Below is a small trained network, with its code and all its weights. Each question gives an input and a class and asks what happens when units are switched off, that is, made to give their printed mean instead of their output.

import numpy as np


def w(rows, s, z=0):
    codes = np.array(rows[::2]) - 128.0
    scale = np.full(codes.shape[1], s)
    scale[-1] = z or s
    return codes * scale


def f(y):
    return y / 2 * (1 + np.tanh(0.7978845608 * (y + 0.044715 * y**3)))


def log_softmax(a):
    a = a - a.max(-1, keepdims=True)
    return a - np.log(np.exp(a).sum(-1, keepdims=True))


def net(x, mask):
    res = np.array(x, float).reshape(1, 5) / 4 @ E
    y = f(res @ A[0][:, :-1].T + A[0][:, -1])
    res = res + np.where(mask, y, B[0][:, -1]) @ B[0][:, :-1]
    return log_softmax(res[-1] @ U[:, :-1].T + U[:, -1])


A, B = {}, {}
E = w([
[101,35,238,123],'x0',
[117,126,121,120],'x1',
[128,128,128,127],'x2',
[145,133,137,136],'x3',
[246,69,86,77],'x4',
],0.011)
A[0] = w([
[125,14,237,122,187],'neuron 0',
[108,255,86,140,182],'neuron 1',
[29,224,184,225,255],'neuron 2',
[66,115,225,169,124],'neuron 3',
[99,206,85,145,170],'neuron 4',
[172,155,52,118,218],'neuron 5',
],0.0088,0.0083)
B[0] = w([
[98,68,224,88,218],'neuron 0',
[163,117,70,161,206],'neuron 1',
[94,127,129,250,250],'neuron 2',
[78,136,173,146,178],'neuron 3',
[166,118,70,167,183],'neuron 4',
[203,184,84,92,202],'neuron 5',
],0.013,0.015)
U = w([
[156,144,55,254,118],'0',
[27,105,212,193,3],'1',
[212,243,68,7,244],'2',
[161,2,176,6,163],'3',
],0.0077,0.0017)

Each question gives the input, the list of numbers given to net, and the class t.
The units are the neurons (one row each of A and B). Each row of codes is followed by its name. A weight is (code - 128) times the scale printed after its matrix; where a second scale follows, it is the last column's (A, B and U).
mask holds one flag per neuron, in row order. A switched-off neuron (its flag False) gives its mean, the last column of its row in B, instead of its output. The means were averaged over made-up inputs and are rounded, as every weight is.
A unit's drop is (log p(t) with every unit on - log p(t) with that unit switched off) / (log p(t) with every unit on - log p(t) with every unit switched off).
The circuit of an input: a set's keep is (log p(t) with only the set's units on - log p(t) with every unit switched off) / (log p(t) with every unit on - log p(t) with every unit switched off). Starting from all 6 units, units are removed one at a time, each time the one whose removal leaves the highest keep (on an exact tie, the one counted first), for as long as the keep stays at least 0.8.
circuit, biggest first: the units of the circuit, biggest drop first
k most important neurons: the k neurons with the biggest drops, biggest first
drop when u is switched off: that unit's drop, to one decimal
input [-8,5,0,-4,2], class 2: 2 most important neurons : [neuron 2; neuron 5]
input [-8,6,1,6,1], class 2: 2 most important neurons : [neuron 2; neuron 5]
input [0,0,7,2,-8], class 0: 4 most important neurons : [neuron 0; neuron 1; neuron 4; neuron 2]
input [1,0,-6,7,0], class 1: circuit, biggest first : [neuron 1]
input [6,-8,1,-1,2], class 3: 2 most important neurons : [neuron 2; neuron 0]
input [5,-5,0,-7,2], class 3: 2 most important neurons : [neuron 2; neuron 0]
input [-8,-1,-7,-1,3], class 2: 2 most important neurons : [neuron 2; neuron 5]
input [-3,-6,6,-3,7], class 2: drop when neuron 1 is switched off : 0.0
input [-6,-2,-2,8,3], class 2: drop when neuron 2 is switched off : 0.4
input [0,6,8,-1,-7], class 0: drop when neuron 0 is switched off : 1.3
